Each row has a name. Each piece below is followed by the name of the row it came from, unless a question asks for something else. Each question is about the rows just above it. Places in a row count from 0.

[-36  17   4  -1]  naza
[-17  28 -69 -21]  situ
[  3  -2  43 -10]  Rosil
[ 17  16 -77   3]  vevil
[-12 -15 -72  12]  peme
[ -1  22 -50  32]  Lig
[  6   0 -21  26]  mamu
[38  8 35 -4]  Faruz
[ -21  -21 -111  -18]  didep
[  0   0 -20   0]  tubo
[ 24 -32  -4  -1]  zale
Times [0] occurs in tubo:  3
Print row mamu.  [  6   0 -21  26]
[43] is at row and place  Rosil, 2

[ 103   81   23   83  103   77   14  -55 -100  -97  -49   22   81  104
   77   14  -56 -100  -97  -48   21   81  104] = tagu
[ 25  97  77 -17 -94 -81  10  91  86  -3 -88 -90  -5  83  93  13 -79 -96
 -21  74  98  28 -69] = Bugo
[ 41  23  -4 -28 -45 -50 -24 -23   3  27  45  50  42  23  -2 -27 -44 -51
 -42 -24   1  27 -27] = vev
Count of [103] in tagu:  2
How many times does vev hold [-23]?  1
Number of entries in [ 103   81   23   83  103   77   14  -55 -100  -97  -49   22   81  104]:  14
Print row vev.  [ 41  23  -4 -28 -45 -50 -24 -23   3  27  45  50  42  23  -2 -27 -44 -51
 -42 -24   1  27 -27]

[ 37  75 -86  20  36  49   4  23   3  -3 -28 -60   4 -11  -5  -1 -35 -26
 -16  79  17  13  -2  39  58 -22  -2]  Dil
[ -16    9  -54  -33  -21  -21  -10  -10  -16   -6    6  -47  -14  -11
  -17  -11   -6    6   34   20    1  -18   12 -100   46    2   28]  bolis
[-42  38  16  83  13  41  44  46 -20  16 -54  70  -8 -41   5  -1  10  53
  35 -23  33  -1  36  59 -62 -32  66]  Giker
[ -16    9  -54  -33  -21  -21  -10  -10  -16  -11    6  -47  -14  -11
  -17  -11   -6    6   34   20  -16  -18  -11 -100  -11   18   28]  sez
[  10    5 -106    9   -9  -46   13   28    6  -23  -61  -21   14   16
    2    1   49  -25  -59  -36    4  -23  -39  -19  -24    7  -27]  rut
[-42  38  16  83  13  41  44  46 -20  16 -54  70  -8 -41   5  -1 -18 -12
  -4  10  11   4 -56  38 -91  13  12]  Sebuk
Changed Dil: [ 37  75 -86  19  36  49   4  23   3  -3 -28 -60   4 -11  -5  -1 -35 -26
 -16  79  17  13  -2  39  58 -22  -2]. Place and old value:  3, [20]
Which row holds [ -16    9  -54  -33  -21  -21  -10  -10  -16   -6    6  -47  -14  -11
  -17  -11   -6    6   34   20    1  -18   12 -100   46    2   28]?  bolis
Times [-11] occurs in sez:  5
[75] is at row and place  Dil, 1
Print row Dil.  [ 37  75 -86  20  36  49   4  23   3  -3 -28 -60   4 -11  -5  -1 -35 -26
 -16  79  17  13  -2  39  58 -22  -2]

[-22 -89 -90 -90 -26 -90  -5]  tudaz
[ -22 -114    2  -90   20  -27   -5]  nad
[ 81  74 -55 105 -16 -52 -40]  pev
Print row pev.  [ 81  74 -55 105 -16 -52 -40]
Count of [-90] in tudaz:  3
Count of [-89] in tudaz:  1
Row and place of [-89] in the named rows:  tudaz, 1
Times [-4] occurs in tudaz:  0

[ 20   8 -92  35] -> gadu
[ 11 -54   7 -60] -> nisag
[-23 -57 -13  22] -> dogik
[ 0 65  1 23] -> zuv
[-29  14 -42  52] -> Sofu
[ 24  68   0 -19] -> vuz
[ -2 -42 -35 -12] -> Dapi
Where does [ 19   8 -92  35] differ from gadu, and what was there?  0, [20]
Changed dogik: [-23 -57 -13  23]. Place and old value:  3, [22]
Row and place of [22] in the named rows:  dogik, 3
Print row zuv.  [ 0 65  1 23]
One entry of Dapi was changed: [ -3 -42 -35 -12]. Where, and from what?  0, [-2]
How many entries does [-29  14 -42] have?  3

[-52  84  84  84  83  84]  Bemub
[-52  -5  52  84  32  45]  dev
[-52  -5  16  84  32  55]  Mev
Where does [-52  -5  16  84  32  56] differ from Mev, and what was there?  5, [55]
Where does [-53  84  84  84  83  84] differ from Bemub, and what was there?  0, [-52]
Changed dev: [-52  -5  52  84  31  45]. Place and old value:  4, [32]
How many times does Bemub hold [84]?  4
Print row Mev.  [-52  -5  16  84  32  55]
Number of entries in [-52  -5  52  84  32]:  5
Changed dev: [-52  -6  52  84  32  45]. Place and old value:  1, [-5]

[ 16 -20  45 -17] = Rulup
[ 36  36 -82  36] = gev
[ -36   -8 -118 -119] = muga
[ 35 -12 -71  55] = kiv
[ -38  -55  -54 -115] = pul
Count of [-55] in pul:  1
Print row gev.  [ 36  36 -82  36]
Number of entries in [ 16 -20  45]:  3
Count of [35] in gev:  0
[-118] is at row and place  muga, 2
Number of entries in [ -36   -8 -118]:  3
Print row pul.  [ -38  -55  -54 -115]

[-17 114 -17  12  -3]  lomez
[ 1 -4 19 57 30]  leb
[-17 114 -17  12  52]  Pekan
[ 27 -80 -38 -42 -21]  vadez
[-21  58 -21  58  58]  nobit
[-16 107  -7  18  63]  fot
[ 39 -85 -28  -4  -9]  Sike
[ 17 108   0  14 -16]  pefi
[ 17 108   0  14  -8]  Mifuf
Count of [58] in nobit:  3
Where does [-16 114 -17  12  -3] differ from lomez, and what was there?  0, [-17]
Print row vadez.  [ 27 -80 -38 -42 -21]
Changed Mifuf: [ 17 107   0  14  -8]. Place and old value:  1, [108]
Row and place of [-38] in the named rows:  vadez, 2
Count the entries of [ 27 -80 -38]:  3
Print row Pekan.  [-17 114 -17  12  52]

[ 40  -2  46   1  29  75 -66 -14 -15  13  54  71  30  -1 -78  -4  27   3
  48  -7   9 -16 -43  -9  32  -9  49 -10  -5  64  23 -25 -18  46  45  18
  87  -5  22 -57   2   3 -36 -18 -21 -20] = liled
[ 99  13  10   9 -29 -36 -20 -24   4 -32  31  63  44 -42 -53  24  74  14
   2   4  40 -67 -60  40  31 -35  16 -38 -45   3  32 -23 -30   4 -44 -14
  45 -43 -34 -30 -20 -25 -36 -29   2 -37] = mal
[-90  20 -49  50  78  44  -5   1   6 -29 -15  29 -44  -4  40  -6 -23   3
 -34 -17  58  29  47 -50  -8  26  -6  21   8   2 -11  -2  44   1 -19  11
 -67  48 -22  38 -14  14  64  23  30  77] = kab
[-73 -11 -15  42  26  -6   2  23 -31 -13 -37 -56  53  45  79 -38 -12  -8
  -4  20  10 -24  19  -2 -44  37  -1  30  40 -70 -25  19  48 -28  34 -30
   0 -14 -22  77 -22 -13  22  78  17  44] = voret
[ 54 -53   4 -22 -33 -13  13  56   8  42 -51 -94  34 -17  57  24 -22 -67
 -15  -8 -58 -17  65 -20  17 -44 -31  30   2 -79  -3 -18 -23  -7 -13  -1
 -20  -3  29  71   9  27 -25   9 -22   6] = nepod
[ -17  -34   14  -27  -43   -8   20   38  -20   60  -45 -110   32    1
   74    7    8  -43  -22    3   13  -47   32   -8   14   -6  -23   39
   10  -93    2   16  -36   22   -9    9  -26   21    4   74   10    8
  -21   12  -53   25] = Dod
[-12   5  15  21  44  20   4 -64  29 -42  12  53 -44  50  -1  -8 -65  77
  41  16 -26  55 -17  48  12  33   6  14 -36  58 -29  45   3  -6  20  49
   2  37  56 -29  43  -3  51 -68 -20  21] = Kigis
[ 52  12   5 -51 -87 -15  42   7 -31  -1 -35 -55  -1 -35 -26 -11  34 -70
 -21  49   1  31  29  -1  -4 -33 -37 -26 -18  24  12 -45 -22 -50 -34 -56
  -8   9 -38 -39  -3  -1 -63   5  18 -91] = zepu
[ 52  17   5 -51 -89 -14  42  10 -32  -1 -35 -51  -1 -34 -25  -7  36 -73
 -18  49   1  30  25   2  -6 -33 -37 -25 -21  27  14 -43 -21 -48 -34 -52
  -7   8 -40 -38  -4  -3 -64   3  20 -92] = Bimi
Number of entries in [-73 -11 -15  42  26  -6   2  23 -31 -13 -37 -56  53  45  79 -38 -12  -8
  -4  20  10 -24  19  -2 -44  37  -1  30  40 -70 -25  19  48 -28  34 -30
   0 -14 -22  77 -22 -13  22  78  17  44]:  46
One entry of kab was changed: [-90  20 -49  50  78  44  -5   1   6 -29 -15  29 -44  -4  40  -6 -23   3
 -34 -17  58  29  47 -50  -8  26  -6  21   8   2 -11  -2  44   1 -19  11
 -66  48 -22  38 -14  14  64  23  30  77]. Where, and from what?  36, [-67]
Print row voret.  [-73 -11 -15  42  26  -6   2  23 -31 -13 -37 -56  53  45  79 -38 -12  -8
  -4  20  10 -24  19  -2 -44  37  -1  30  40 -70 -25  19  48 -28  34 -30
   0 -14 -22  77 -22 -13  22  78  17  44]
Count of [13] in kab:  0

[ -7  -6 -11  50 -59  -8  40  -9  72 -26  10 -31   9 -13  -3 -17  -4   3
  24 -34]  toziv
[ -7  -6 -11  50 -59  -8  40  -9  72 -26  10 -31 -45 -10  -2  18  18  14
 -14 -19]  Datif
[ -8  -8   1   5   6   3  55  29 -69 -26  34  22   1  33 -23  -6  -4  35
  35  43]  Latu
[ -8  -8 -23  48 -53 -16  40   1 101 -26  26 -37 -55  -3 -11  17  21  10
 -17  16]  Vif
[ -7  -6 -11  50 -59  -8  40  -9  72 -26  10 -31 -45  11  -9  17  18  17
  -9  24]  zupe
How many entries does [ -8  -8 -23] have?  3
Count the entries of [ -7  -6 -11]:  3

[-24   9  13  11  11 -28 -27  41  33  -4  11 -27 -27 -12  16  -1  -9  43
 -49]  munu
[ 14 -31  26 -24  23   4  46 -66  21 -39  -6  30 -24 -50 -35   8  44 -11
  49]  Veru
[ 10 -53  25 -16  15  15  51 -72   3 -24  -1  33 -23 -43 -42  14  31  10
  17]  sok
[  2 -68  -6  59  12  -6 -30 -23   2   6 -19 -45  18  13 -20   3 -32  47
 -51]  zuz
[-24   9  13  22  29  -1 -88  41  33  -4  11 -27  22 -12  16  -1  -9  43
  92]  Fulib
Times [-26] occurs in munu:  0
Count the entries of [ 14 -31  26 -24  23   4  46 -66]:  8

[-75 -17  94  47  36] -> zunu
[-45 -43 101  66 -76] -> fenof
[-25  51   7 -35  -9] -> pebu
[-15  46   0 -50  14] -> Pesi
[-25  46  64  59 -37] -> Bavet
[-40  70  56  24  -8] -> vivis
[-59  68  45  -1  -4] -> vup
[ 11 -35  50  60 -51] -> kug
[-44  39   3 -14 -43] -> bubo
[-51  19 -26 -15   2] -> gusav
[ 23 -33  18  35  34] -> Lilag
[  4   1  42 -38 -41] -> betan
Changed betan: [  4   0  42 -38 -41]. Place and old value:  1, [1]
Print row fenof.  [-45 -43 101  66 -76]

